Below is a small trained network, with its code and all its weights. Each question gives an input and a class and asks what happens when units are switched off, that is, made to give their printed mean instead of their output.

import numpy as np


def w(rows, s, z=0):
    codes = np.array(rows[::2]) - 128.0
    scale = np.full(codes.shape[1], s)
    scale[-1] = z or s
    return codes * scale


def f(y):
    return y / 2 * (1 + np.tanh(0.7978845608 * (y + 0.044715 * y**3)))


def log_softmax(a):
    a = a - a.max(-1, keepdims=True)
    return a - np.log(np.exp(a).sum(-1, keepdims=True))


def net(x, mask):
    res = np.array(x, float).reshape(1, 8) / 4 @ E
    y = f(res @ A[0][:, :-1].T + A[0][:, -1])
    res = res + np.where(mask, y, B[0][:, -1]) @ B[0][:, :-1]
    return log_softmax(res[-1] @ U[:, :-1].T + U[:, -1])


A, B = {}, {}
E = w([
[122,117,135,135,129,106,139,131],'x0',
[126,129,129,127,129,134,125,125],'x1',
[57,211,101,55,67,158,163,106],'x2',
[124,173,56,197,144,95,183,226],'x3',
[161,133,135,138,126,146,114,119],'x4',
[8,209,74,138,185,38,35,76],'x5',
[92,194,179,43,254,195,134,142],'x6',
[45,141,97,130,129,140,169,112],'x7',
],0.0073)
A[0] = w([
[247,221,109,207,91,148,118,54,254],'n0',
[126,164,209,47,239,149,198,159,88],'n1',
[130,157,116,46,243,190,133,166,83],'n2',
[103,48,204,156,116,225,198,201,3],'n3',
[189,152,211,116,98,181,224,175,54],'n4',
[113,46,212,108,157,149,105,35,97],'n5',
[199,18,191,193,188,135,71,157,152],'n6',
[182,209,57,209,178,131,189,254,67],'n7',
[139,48,139,115,91,194,221,164,58],'n8',
[131,191,126,14,33,156,158,156,31],'n9',
],0.0065,0.0035)
B[0] = w([
[48,14,141,183,136,105,111,167,221],'n0',
[189,47,42,25,59,148,130,201,229],'n1',
[181,44,97,110,108,52,98,153,219],'n2',
[88,175,161,168,171,1,113,130,180],'n3',
[37,138,202,117,202,88,120,143,201],'n4',
[214,166,164,157,146,150,186,81,196],'n5',
[77,163,48,172,142,179,130,40,254],'n6',
[184,220,163,138,71,241,159,55,244],'n7',
[104,133,128,94,185,28,104,143,192],'n8',
[128,196,45,157,235,103,208,83,174],'n9',
],0.0077,0.0057)
U = w([
[35,196,150,143,216,44,73,164,57],'0',
[103,134,54,145,160,183,199,62,245],'1',
[171,2,35,121,23,109,149,201,68],'2',
[195,200,160,130,90,219,215,35,61],'3',
[14,41,116,136,139,236,157,163,251],'4',
[100,132,139,141,121,140,102,175,150],'5',
],0.0061,0.0011)

Each question gives the input, the list of numbers given to net, and the class t.
The units are the neurons (one row each of A and B). Each row of codes is followed by its name. A weight is (code - 128) times the scale printed after its matrix; where a second scale follows, it is the last column's (A, B and U).
mask holds one flag per neuron, in row order. A switched-off neuron (its flag False) gives its mean, the last column of its row in B, instead of its output. The means were averaged over made-up inputs and are rounded, as every weight is.
A unit's drop is (log p(t) with every unit on - log p(t) with that unit switched off) / (log p(t) with every unit on - log p(t) with every unit switched off).
The circuit of an input: a set's keep is (log p(t) with only the set's units on - log p(t) with every unit switched off) / (log p(t) with every unit on - log p(t) with every unit switched off). Starting from all 10 units, units are removed one at a time, each time the one whose removal leaves the highest keep (on an exact tie, the one counted first), for as long as the keep stays at least 0.8.
circuit, biggest first: the units of the circuit, biggest drop first
most important unit: the unit with the biggest drop
top k neurons: the k neurons with the biggest drops, biggest first
drop when u is switched off: that unit's drop, to one decimal
input [-5,-7,3,4,3,-3,7,5], class 2: most important unit => n1
input [3,-5,-3,-8,-3,4,-3,3], class 3: top 2 neurons => n5; n0
input [-1,1,0,7,-7,-5,7,-2], class 2: top 4 neurons => n1; n2; n6; n5
input [0,8,1,-3,-1,-8,6,-7], class 0: circuit, biggest first => n4; n3
input [-4,-8,-7,-4,-4,0,-4,-2], class 1: top 2 neurons => n6; n1
input [-5,7,-7,5,3,3,1,-3], class 1: circuit, biggest first => n6; n7
input [-4,0,-6,4,0,-6,-1,-7], class 0: circuit, biggest first => n3; n4
input [6,5,5,3,7,5,8,-1], class 2: circuit, biggest first => n1; n2
input [-2,-8,7,-6,-7,-7,7,-1], class 0: circuit, biggest first => n4; n3
input [4,-3,-4,-8,2,-3,8,4], class 2: top 3 neurons => n1; n2; n7
input [7,-2,7,8,-2,-2,-7,-6], class 3: top 2 neurons => n7; n1
input [4,-2,-8,-5,-2,2,-8,7], class 1: top 4 neurons => n6; n1; n2; n5
input [6,6,4,5,6,-5,6,-2], class 2: top 4 neurons => n1; n2; n6; n5
input [1,5,-7,-7,0,-8,5,-3], class 0: most important unit => n3
input [-1,0,-7,-5,3,-6,-5,4], class 1: top 2 neurons => n6; n5
input [6,8,-4,-8,-5,-1,3,-5], class 3: top 2 neurons => n5; n0
input [-5,1,-7,1,8,-2,-3,-1], class 4: top 2 neurons => n0; n6
input [-8,8,4,-2,5,-8,2,-8], class 0: top 3 neurons => n4; n3; n8
input [-8,5,0,6,6,-6,6,8], class 5: drop when n2 is switched off => 0.2
input [-3,-8,8,-7,4,-8,3,0], class 0: most important unit => n4
input [3,0,-2,8,-1,0,1,1], class 3: drop when n7 is switched off => 0.7
input [-7,-6,-6,-1,-1,0,7,7], class 2: drop when n2 is switched off => 0.2
